Each row is followed by its class. Each block has new classes.
[ -3  -4  -8  -5 -12  -5  12  -1 -13 -13  -6   2   5  -1  -2  -8   2  -2
 -12  -7   5   3   6   2   3   0   8  -4 -19  -3   3  -2  -3   4   0  -6
  -6  -8  -1  -7  -5   2  -2   7]	F
[ 1 -2  0  3 -3 -2 -7  3 -3 -1  0 10  4 -2  0  4  4  0 -1 -2  2 -5  6  1
  1  2  2 -2 -4 -6  4  0  0 -4  0 -5 -2 -5 -1  0  1  0 -2  2]	R
[ -3   3   8   0  10 -12   6   4  -2   0  15   0  -4  -3   5  10  -4   0
   9  -1  -5  -1   0  17   2  -5  -2   0   2  -8  -3   1   0 -12   0  -8
   5  -1   0 -10   4   1   4   0]	R
[ -2   2   6  -5  27   3  -1  -3 -14  -4  10   6  -7   0  -7   8  -6  -1
  -5  -6  -6  -1  -7  11  -4  -1   1  -3  -7  -5   2  -5   2   0  -4  -6
   2  -4  -6  -3   6   3  -7  -4]	Q
[ -4   5   4   0   6  -6   4  -3  -7   5   2  -5  -6  -6   3  16  -5  -2
   4  -3  -7  -7  -3  11  -2   5   0   0  -4  -6   4   2  -1  -6  -3  -4
   4  -6  -5 -12   4   1  -6  -2]	Q
[  1  -3  -3   3 -12  -3   3   4   4   0  -9   4   7  -4   4  -1   4   0
   0   2   6  -4   8  -7   2   3   1   0   0   0   6   2   0  -2   1  -2
  -4  -1   0  -3  -5   0   2   1]	R
[-3  0 -3 -4 -4 -2  8 -1 -5 -7 -2 -6 -2 -2 -3 -5 -1  1 -4 -5 -1  1 -1  3
  3  0  4 -4 -6 -2  1  1  0  2  2  1 -2 -7 -2 -6  1  1 -2  1]	F
[ -4  -2   5 -14  11  -1   6   6   1 -13  18  11   0   6  -3 -12 -12  -2
  -3   7   0  -4   0  -2   4  -2   2  -3  -5   2   0   3  -1 -13  -4  -4
   0   4   1  -4   4  -5  11   3]	W
[ -3   0  10 -11  17  -4   0   3  -6 -12  24  13  -5   4  -7  -5  -9  -1
  -3   2  -3   0  -4   3   8  -3   2  -6  -3  -4   0  -2   2 -12  -2  -4
   0   3   1  -1   7  -3   6   1]	W
[ -2   3   7   2   3 -12   3   6  -3   1  12  11  -1 -10   0  12  -4   0
   9   0  -6  -9   0   5  12   2  -1  -4   4 -16   6   3   2 -13   0  -1
  -2  -9  -2 -10   2  -1   3  -4]	Q
[  1   2  13 -11  23   6 -15  -4 -24 -14   6   8  -3   0 -12   2  -4   6
 -15  -5  -1  -2  -2  -5   4 -12   3 -11  -2  -4   8 -15   6   1   0  -8
   0  -9  -7   8   9   0 -11   2]	R
[ 0  0  2 -7 22  4 -2 -1 -9 -8  3  2 -1  1 -3 -4 -3  2 -7 -1 -3  1  1 -1
 -4  1  2  0 -5  2  0 -3  2  0 -4 -1  0  0 -1 -1  4  1  0 -4]	Q
[ -1   1   7  -3  15  -2   0   4  -6  -2  17  13  -5   0  -5   6  -4   1
   0  -3  -5  -6   0   5   4   0   3  -6  -1 -10   4  -1   3  -7  -1  -4
  -2  -4  -3  -4   3  -2  -3  -4]	Q
[-2 -1  2  2  2 -5  2  5  4  1  7 11 -5 -3  0  1 -2  0  4  0  0 -8  0  2
  5  5  1 -4  1 -8  2  2 -1 -7 -2 -1 -4 -4  0 -5 -1 -1  0 -6]	Q
[-5 -2  7 -7 16  1 -2  4  3 -7 22 16 -3  6 -9 -6 -7 -5  0  1  1 -6 -6  3
  2 -1  0 -7 -4 -1 -4  0  2 -7 -4 -6 -3  8  0  1  2 -1  6 -2]	W
[ -3   7   9  -7  18   1   4  -2 -15  -7  18  -4 -14  -1 -13   8  -9   4
  -5 -12  -9  -2 -11  17   0 -10   4 -13  -6  -9   4  -5   4  -1   0  -1
  -1  -8  -6  -2   9   1  -9   0]	F
[ -4   5  17 -15  35  -1  -1   3 -28 -10  35  21 -11  -2 -18  12 -12   4
  -5  -9 -12  -3  -7  18   6 -13   3 -14  -7 -11   7  -8   6 -13   1 -10
   3 -11  -9  -1  14  -1  -7   0]	Q
[ -1   2   8 -11  21  -1   1  -1 -13  -8   7  -3  -2  -3  -2  -2  -6   3
  -5   0  -7   1   0   1   0  -2   3   0  -3   2   5  -3   2  -5  -3  -2
   5  -5  -2  -4   3   0   0   0]	Q
[ -3   4   7  -5  14  -3   4  -2 -13  -1   6  -4  -5  -4  -2  11  -6  -1
  -1  -1  -7  -3   0  11  -1  -1   1   0  -6  -5   5  -3   1  -6  -3  -4
   4  -8  -5  -8   6   0  -6   0]	Q
[ -2   1   7 -17  14   9   9  -1 -35 -15  12   9  -2   3 -13   7  -7   4
 -17 -14  -9   3   2  22  -8 -15   9  -9 -22   2   7  -9   1   0  -1 -18
   3 -13 -12   6   7   3 -16  13]	F
[ -5  -3   0 -18  16   4   8   8   0 -13  20  16   1   9  -4 -14 -11  -5
  -5   7  -4  -7   2   2  -3   1   3  -3  -9   6  -4   6   1 -16  -9  -9
   0   8  -2  -3   5  -2  10   0]	W
[ -4   0   4 -10  15  -4   4   5  -3 -13  11  11  -4   2  -2  -9  -7  -3
  -2   8   0  -2  -1  -6   8   2   1  -3  -1  -5   0   0   0 -10  -5   1
  -3   3   0  -4   3  -2  11  -2]	W
[  0   1   7  -4  16  -2   2  -1 -10  -1   7   1  -5  -3  -3   9  -5  -1
   0  -5  -7  -4  -3  12  -1   0   1  -4  -5  -5   6  -1   3  -5  -3  -4
   0  -6  -5  -4   5   1  -5  -4]	Q
[  0   1   9  -3   9  -1   3   3 -16  -1  15  18   0  -3  -9  11  -4   1
  -3  -7  -6  -4   3  14   4  -6   4  -7  -8  -9   8  -4   3  -8   2 -11
  -1  -9  -9   0   4   1  -8   6]	R
[ -4  -1  -4  -5 -12 -12  11  -1  -7 -14   0  -7  -2  -5   0 -10   1  -4
  -5  -3   4   7   1  -2  16   1   5  -6  -9  -7   2   2  -3   1   2   2
  -6  -8   4 -13  -3   0   2   3]	F
[ 0 -1 -2 -3 -3  4  7 -1 -8 -6 -6 -6 -2  1 -5  2 -2  1 -6 -5 -2  1  0  6
 -7 -1  2 -3 -9 -1  0 -2 -1  3 -1 -4  0 -4 -3 -1  1  3 -7  2]	F
[ -1   5  19  -9  26   0  -6   1 -32  -9  25  22  -6   0 -14  18  -8   5
 -10 -13  -9  -4  -1  18   4 -15   5 -14 -10 -12  10 -12   4  -7   2 -14
   2 -13 -11   4  10   1 -14   6]	R
[ -5   0   9  -7  19  -3  -3   3  -3 -11  20  13  -6   3  -6  -4  -7  -3
  -2  -1   1  -1  -5   1   9  -2   2  -6  -3  -9   0  -3   3  -6  -1  -2
  -4   4   0  -2   5  -3   5  -3]	W
[  0  -1   7   0   5  -1  -1   2 -14  -2  10  17  -1  -1  -6  12  -1   1
  -3  -7  -3  -5   2  11   0  -4   3  -6  -8  -9   6  -8   1  -5   0 -10
  -3  -8  -6   1   3   1  -7   5]	R
[ -4  -1  -2  -7  -3  -8   9  -2 -16 -15   7   3  -4  -4  -6  -5  -1  -1
  -7  -9   2   5  -1   8  11  -1   8  -9 -14 -10   2  -2   0   4   3  -4
  -5 -10  -1 -11  -3   0  -3   4]	F
[ -2   8  16 -18  35  13   5   2 -46 -13  25  14 -12   2 -18  21 -15   8
 -18 -19 -18   1  -2  36 -14 -23   7 -11 -21  -3   9 -12   7  -5  -1 -22
   9 -17 -17   7  17   3 -20  14]	F
[ 0 -1  2 -1  5 -2 -1  1  2 -4 -3 -5 -1  0  2  2 -1  0 -1  2  4 -1  0 -3
 -2  0  0 -2  0 -3 -1 -1  1 -2  0 -2  0  2  1 -3  0  0  0 -2]	R
[ -5   0   9   4   2 -15   2   8   0   6  22  21 -10 -12  -1  18  -4   0
  11  -5  -6 -13  -2  11  13   0   0 -12   4 -25   5   6   3 -14   2  -5
  -6  -8  -4 -10   1  -1   0  -6]	Q
[-3  2  6 -3 12 -5  2  3 -6 -5 11  6 -3 -5 -3  4 -2  2  1 -4 -5 -4  0  4
  5  0  1 -3 -1 -8  4  0  0 -8 -2 -2  0 -4 -3 -4  4  0 -1 -2]	Q
[  0   5  19 -13  25   1  -6  -1 -34 -13  22  17  -3  -6 -12  14  -8   7
 -13  -9 -10  -9   0  12   1 -16   7 -12  -4 -12  12 -12   6  -8   4 -11
   2 -17  -9   2  11   0 -14   7]	R
[ -5  -1   4  -9  16  -4  -1   4  -1 -11  15  10  -6   2  -3  -6  -7  -4
  -2   5   0  -1  -4  -1   7   1   2  -5  -2  -7  -2  -1   1  -6  -2   2
  -4   4   3   2   3  -3   7  -3]	W
[ -6   2  10  -7  21  -6  -8   2  -5  -8  28  16  -7   3 -11   2  -9  -3
   0  -3  -1  -1  -8   7  12  -6   0 -10  -1 -10  -3  -5   4  -6   0  -4
  -4   3   0   1   8  -2   2  -1]	W
[ -4  -3  -9  -4 -11  -4  10  -2  -5 -10  -5  -2  -1  -1   2  -9   2  -3
  -6  -7   2   3  -1   1   5   4   6  -5 -12  -5   1  -1  -3   6  -1  -1
  -6  -6  -1  -8  -6   0  -1   1]	F
[ -2  -1   4   2   8  -2   0   5   0   1  13  17  -6  -1  -4   6  -2   0
   5  -4  -2  -7  -2   5   5   3   1  -7  -1 -12   1   2   2  -5  -2  -5
  -5  -2  -1  -3   0  -1   2  -6]	Q
[ -2   7   8  -7  15   4   5  -2 -12  -5  10  -9 -12  -2 -10   8  -8   5
  -3  -9 -12  -4  -8  16  -7  -9   1  -9  -4  -5   5  -3   4  -2   0  -3
   5  -9  -6  -1  10   2  -9  -3]	F
[ -1   2  11  -5  20  -1  -4   0 -12  -6  12   5  -6   1  -4  10  -7   2
  -2  -4  -4  -2  -1  10   0  -7   2  -6  -4 -12   1  -7   2  -3   0  -8
   3  -2  -3  -2   7   1  -5   0]	R
[ -3  -5   5 -10   9   9   5  11  12  -7  26  20   6  14  -9 -18 -10  -3
  -3   3  -2  -9   0   4  -5   2   3  -4  -9  15  -5   8  -3 -19 -11 -15
  -1  14  -3   2   4  -2  10   5]	W
[ -6  -2   1 -18  24   2   7   3 -10 -19   8  13  -7   1  -1 -10 -10  -5
  -7  10  -1  -3   2  -7   4   4   7  -1 -10  -6   1   2  -1  -8  -9   1
  -1  -1   1  -8   5  -2   8  -6]	W
[-1 -1  4 -8 12 -3  2  1 -6 -7  5  2 -1 -3  0 -6 -4  3 -2  3 -3 -2  2 -7
  4 -1  1 -1 -1  1  2  0  1 -7 -2  1 -1 -3  2 -4  4 -1  3 -3]	Q
[ -4   0   8 -12  25   1  -1   4  -7 -11  25  20  -7   5  -8  -3 -10  -3
  -4   0  -3  -3  -6   7   2  -2   2  -8  -8  -8  -2  -3   2  -7  -5  -6
  -3   5  -2   0   6  -3   4  -1]	W

Each row is followed by its class. Each block has new classes.
[  5  -1   6   2  -6   0   4   5  -6   3 -19  -4 -16   9   3  -4   5  -1
  -6   4 -23  -4 -14  -4   9   0   0   3  19   3  -3   9  -3   2   1  -1
  -9  -2  -7  -6   1  -5   3   3]	Lf
[  2 -16   3   3 -11   1   3   4   4  -8 -10  -4  -5   1  22  -9   0   1
  -5   4 -18   1  -5  -2   9  -2   3   3  21  10  -4   6   4   5   0   0
  -8  -3 -12   1   3  -9   1   4]	BC
[ -8  -5   9  -1 -20   2   0   1  -8  -2   6  -5   9   7  -1   9   0  -1
   0 -13  -2   6  -2  -3  14  -2   4   2  -1   4   3   4   0   1   3   3
  15  -3  -2   0  18  -8  -3  -3]	Qt
[  6  13  -8  -3   2  -2   0   5   1   5  -6   2 -14   1  -2  -5  -3  -3
   7   5   3  -5 -10   2  -4   1  -7   0 -11   0   0  -5  -7  -1   2  -2
  -3   3  -1   2 -16 -11  -4   2]	ZM
[ -6   6   6   3 -12  -1   1   3  -6  11  -2  -4  -6   9  -1   8   3  -2
   0  -4  -2   3 -12  -1  18  -8   5   3   5   0   5   6  -4   0   8   5
   8   0   2   4  17 -13  -2   1]	GL
[-10  -2   1   4 -18   1   4   4   1  10  -1  -5   1   3   2   9  -1  -1
  -4 -13  -4   5  -8  -4  21  -5   3   1   3   1   5   6  -6   0   7   5
   8  -2  -2   3  14  -7  -1   0]	ZJ
[ -1   9   1   2  -9  -1   0   6  -8  10  -6  -6 -15   3   3   5  -2  -1
  -1  -2  -9   2 -21  -3  18  -5   0   4   2   4   3   7  -7   2   7   3
   5  -1  -2   3   9 -14  -3   0]	QB
[-10   6   7   3 -13   1  -2   3  -8  11   0  -6 -11   4   0  10  -4  -2
   2  -8  -1   2 -15   2  21  -6   5   3   4   0   5   4  -2   0   9   3
  17  -2  -1   2  15 -15  -2   0]	NS
[  1  -9   4   4 -18   2   6   3   0   1   2  -6   6   3   7   6  -2  -2
  -5  -5  -8   5 -13  -6  11  -4   3   3   6   3   2   7   0  -2   5   1
   9  -3  -6   0  16  -5  -1  -1]	QQ
[ 11  -6  -2   4  -7  -1   2   1  -2  -4 -15  -3 -13   6   8  -6   4  -2
   0  11 -16  -2  -6  -3   1   0   2   2  12   5  -1   0  -3   2  -3   0
  -1  -3 -12  -7  -4  -7   2   8]	MH
[-13   6   5   1 -11  -1  -2   3  -9  12  -4  -5  -6   7   9   5   0   0
  -5  -7  -4   5 -14  -2  22  -4   4  17   8  -1   5   9  -2   2  11  10
   5  -1   3   5  22  -9  -2   3]	SF
[-3  6  5 -5 -6  4 -4  3 -1  8  1  2 -3  1  0 -1 -6  1  5 -4  7 -2 -7  0
 11  2 -5  4 -7  1 -1  6  2  0  4  3  3  2  5 -1  4 -1 -1 -4]	Tt
[ -2 -15   2   5 -11   6   6   5   2  -8 -14  -3   0   4  22  -4   8   0
  -7   6 -22   2 -10  -3   7   0   6   6  20   7   0   9  -1   4   0   4
 -10  -3 -10  -6   8   3   2   3]	Tl
[ -5  -7   4   5 -16   5   7   3  -2  -3   1  -3  12   1   8   8   2   0
  -3  -5  -7   3   4   1   6   0   3   2  -1   4   2   3   0  -1  -3   3
  10  -3  -1   0  18  -2   1  -3]	GT
[  9  -4  -1   0  -6  -1  -3   3   0  -1 -13  -3 -12  10  11  -7   3   1
  -3   5 -14  -3  -7   1   4   0   1   6  13   3   0   2  -4   3   0  -1
  -4  -2  -9  -4  -4  -7   6   6]	GZ
[  3  13   0  -7  -2 -16 -10   2  -5   7   3  -3 -11   7  -5  -4  -6  -4
   4  -3  10  -4 -11   2   8  -5  -5  -2  -5  -3   6   2  -2  -5   6   8
   4  -1   0   6  -5 -13  -2  -3]	ML
[ 13   7  -4   1   2  -4  -5   0   0   2  -2  -3  -9   2  -8  -7   5  -2
   0   2   2  -4  -5  -1  -5  -1  -4   0  -2  -1   2  -4  -5  -2  -2   0
   3  -2  -1   4 -20  -7   2   5]	FJ
[  5  -7   2   3  -6   0   0   6   1  -5 -14   1  -4   5  16 -10   5   1
  -5   6 -17  -2  -4  -1   2   0  -1   0  16   4  -1   5   0   3  -1   1
   5  -4  -5  -2   1   2   4   2]	Ph
[ 11  -1  -5   1   0   1   0   1   0  -7  -9  -2 -11   2   8 -12   3  -1
   4  10  -6  -7  -5   1  -2  -1  -3   2   6  -4  -3  -1  -5   3  -3   7
  -6  -2 -10  -3 -15  -1   5   5]	Rc
[-6  6  7 -4 -9  1 -6  3 -3 10  1 -2 -7  3  0  1 -7  0 -5 -5  8 -2 -9  0
 18 -3  1  1  0 -4  2  7 -1  0  7  5  3 -1  3  1 15 -2 -1 -3]	ML
[  8  11   8  -4   6  -1 -11   5   0   3   7  -1 -11   5  -5 -10  -2   1
   9   3  18  -6  -6   4  12   1  -5  -2  -7  -4  -2  -2   1   3   3   1
   0  -2  -3   1  -9  -4  -3  -2]	NS
[ 16   6   2  -2   5  -4 -12  -1  -1   2   6   1  -6   2 -10 -11   3  -2
   4   1   9  -7   1  -2  -1   3  -3  -6  -8  -4   0   1   4   0  -2   3
   1  -4   1   6 -12   1   3   1]	NM
[  0 -13   2   1  -3   0   2   3  -2  -9 -15   2   0   6  20  -6   5   0
  -7   6 -19  -5  -3  -2   5   2   4   4  18   3  -4   9  -1   2  -1  -3
 -10  -2  -9  -4   8   1   3   4]	Tl
[ -8   6   6   1 -10  -5   0   4 -11  12  -5 -12 -10   9   0   9   1  -1
  -4  -9  -4   2 -18  -3  19  -4   4   6   5  -2   4   2  -4   6  11   3
   7  -2   4   4  16 -12  -5   1]	HM
[ -4  10   1  -1 -12   0   6   6  -6 -21  -6 -39 -13  10   3   5  -5  -3
   3  -2  -1  -2 -18  -2  16  -5   1   4   0   0   4   2  -9   1   9   4
   2   1  -4   0   6 -16  -2   4]	Tt
[-16   5   2   4 -20   2   4   8  -6  13 -10  -6 -13  10   6   9  -2  -9
   0  -7 -13   3 -23  -4  21  -5   6   6   7   4   5   5 -10   3  13   1
  14  -2  -4   1  19 -18  -2   1]	QF
[ -3 -17   2   4  -9   4   9   7   0  -9 -13  -4  -2   6  22  -4   2   2
 -10   3 -22   0  -3  -3   8  -1   6   4  19   7  -2   7  -2  10  -3  -3
  -4  -2  -7  -5   8   1   2   4]	Cl
[ 20   7  -5   1   6  -4  -5  -2  -1  -1   4   2  -7   5 -11  -8   2  -2
   7   9   5  -5   3   3 -10   0  -4  -4  -7   0   1  -7  -3  -2  -2 -17
   3  -4 -10  -1 -20   2  -3   6]	MH
[  1  -6   4   4 -10  -1   2   1   4   2   6  -5   4   2  -3   3   1  -2
   2  -3   2   3  -4  -2   6   0   1  -2  -1   2   4   1   0   2   3   7
  10  -5  -4   5   5  -7  -3   8]	MZ
[ 18   6   2  -4   5  -1 -10   1  11  -1  11   2  -1  -2  -8 -15   1   1
   4   3  16  -8   6   3  -5   2 -13 -10 -13  -3  -3   2   4  -1  -4   3
  -4  -3  -2   2 -20   7   2   2]	Bd
[ -2 -11   2   8 -19   2   5   5  -7   5 -15  -7  -9  12  16   5   5  -3
  -8   0 -26   1 -17  -7  13  -4  11   7  24   4   5   9  -7   1   7   1
   5  -3  -8  -1  16 -14   0   7]	HQ
[ 13   1   5   0 -11   1  -7   1   3   3   3  -3  -1   3  -4  -9   1  -3
   2  -3   2  -2  -2   0   2   4  -3  -4  -3   2   0  -2   1   1   3   4
   0  -4  -3  -1  -3  -3   0   4]	NM
[ -4  -3   5   4 -18  -1   4   0   3   8  -2  -3   3   3   4   2   2  -1
  -7  -7  -7   3  -4  -3   7   0   3  -2   9   2   8   5  -7  -3   9   8
   6  -7   1   0  12  -5  -3  -1]	Ls
[ 12  -1  -7   0  -5   2   3   6  -5  -4 -15  -3  -9   3   8  -7   5  -2
   1   7 -12  -2  -6  -1  -2   2  -6   3   7   7  -1   1  -4   2  -1  -3
  -5  -1 -10  -6  -8  -5   2   8]	ZN
[  2  -8   0   2  -9   3   2   3  -1  -2 -17   0  -3   5  14  -5   4  -1
  -5   1 -16  -5  -4  -3   3   1   2   3  13   7  -1   8   1   4  -1   1
  -5  -4  -6  -5   6   0   0   7]	HQ
[  6   2   4   6 -13   1  -4   4   3  13   3  -1   1   4  -5  -9   0  -1
   0  -3   3  -3  -5   1   9   2  -1  -3   0   0   2   4   0   0   4   6
   8  -8  -3  -1   0  -4   1   0]	DG
[  6  -6   0   3  -7  -1   3  11  -3  -4 -13  -5 -11   8  11  -6   3   0
  -6   4 -17  -4 -10  -2   4  -3   3   4  14   4   2   3  -3   3   0   3
  -4  -5  -7  -2   1  -8   4   4]	HQ
[ -6 -17   4   9 -19   3   7   4   2  -3 -16  -4  -6   6  23  -2   2   4
  -9   0 -38   1  -8  -4  12  -2   8   7  27   5  -1   9  -2   4   3   1
  -2  -4 -12  -2  15  -3   0   6]	BC
[  4  -2   3   3 -13   0   2   3   4   1   5  -3   3   1   1  -2  -1  -4
   2  -3   1   3   2   0   4   2  -6  -2  -5   4   0  -1  -2   2   1   1
   4  -4  -6  -1   3  -6   2  -2]	GM
[  1   5   4   1 -10   0  -3   2  -5   8   1  -5 -11   8  -2   0  -5  -1
   4  -3   5  -2 -14  -1  20  -9   7   1   4  -3   3   3  -2   2   9   3
   5  -1  -4   9   6 -10  -7  -1]	CG
[ 3 -3  3  0 -8  4  0 -1  9  2  5  0 10 -4 -2  2  2  3  0 -4  2  1  7 -1
  0  1 -2 -8 -7  5  1  2  3 -3  3  3  4  0  5  1  2  4 12 -5]	HF

Each row is followed by its class. Each block has new classes.
[ 2 -1  4  1 -1 -3 -4  2 -3 -4  4 -2 -2  4  0  3 -4 11 10  5 -1 -3  1  4
  5 -3  7  0 -2  2 -1  0  2  4  2 -5  1 -4  3 -5  2  2 -5 -1]	C
[ -3  -5   3  -1   2  -4 -17 -11 -14  -6  -2  -4  -4  27  -1  11  24 -16
   1  12   0   2  12  10   6   1   7  -4   0  -1  -4   3   4   1   0  -4
   0 -22  -3  -3  -9  -1   5  10]	C
[ 0  1  3  0 -1 -3 -7  3 -5 -5  0 -2 -5  8  4  4  1  6  0  6 -2 -6  3  0
  6  1  9 -3 -4  1 -1 -2  1  2  4 -2  2 -4  1 -2  1  2  0  0]	C
[  0   6  -4   2  -1   2   4   0   5   4  -2   2   2 -17   0  -3  -4  -7
   1  -5  -1  -1  -9  -3  -4  -1  -7   1   2   2   1  -2  -2  -3  -1   3
   0  10  -1   0   2   1   5   1]	P
[  0   9  -3   2   0  -1   0   2   3   3  -2   1  -1 -11  -1   3  -2 -14
   2  -4   0   2  -1  -3  -1   2  -2  -2   1   0   1  -1  -3  -5   2   0
   2   3  -1  -1   4   1   9   1]	P
[  2   5   0   1   0  -1   4   7   5   1   1   3  -1 -11  -1   1  -8  -2
   2  -5   0   1  -4  -5  -1   0   1   2   1  -1   1  -2  -3  -4   4   0
   1   6   2  -1   5   2   4  -3]	P
[ 1 -1  2  1  1 -1 -6 -1 -1 -3  2 -1  2 -1  1  0 -3  6  1  4  0 -4  1  5
  3  2  9  0 -2  0 -1  1 10  3  3 -3  2 -4 -2 -1  0  2 -1 -1]	C
[  1   6   0   1   0   0   4   7   3  -1  -2   1  -2 -10   1   1  -8  -2
   0  -1  -1   1  -1  -6   0   1   2  -3   1   2   0  -2  -3  -2   5   0
   3   7   4  -7   4   2   6  -2]	K
[ 1  3  0 -1 -1 -1  3  8  3 -1  0  0 -3 -3  1  2  2 -8  1  1  1  4  0 -6
  0 -2  0 -2  0  2  0 -1 -3 -4  5  4  2  2  3  0  4  3  8  1]	T
[ 0 -1  7  0 -2 -5 -5  2 -6 -9  1  0 -4 10  0  4  1 12  0  7 -1 -3  3  5
  4  2 13 -2 -4  1 -1 -1  1  5  3 -2  2 -7  2 -1  0  2 -4  0]	C
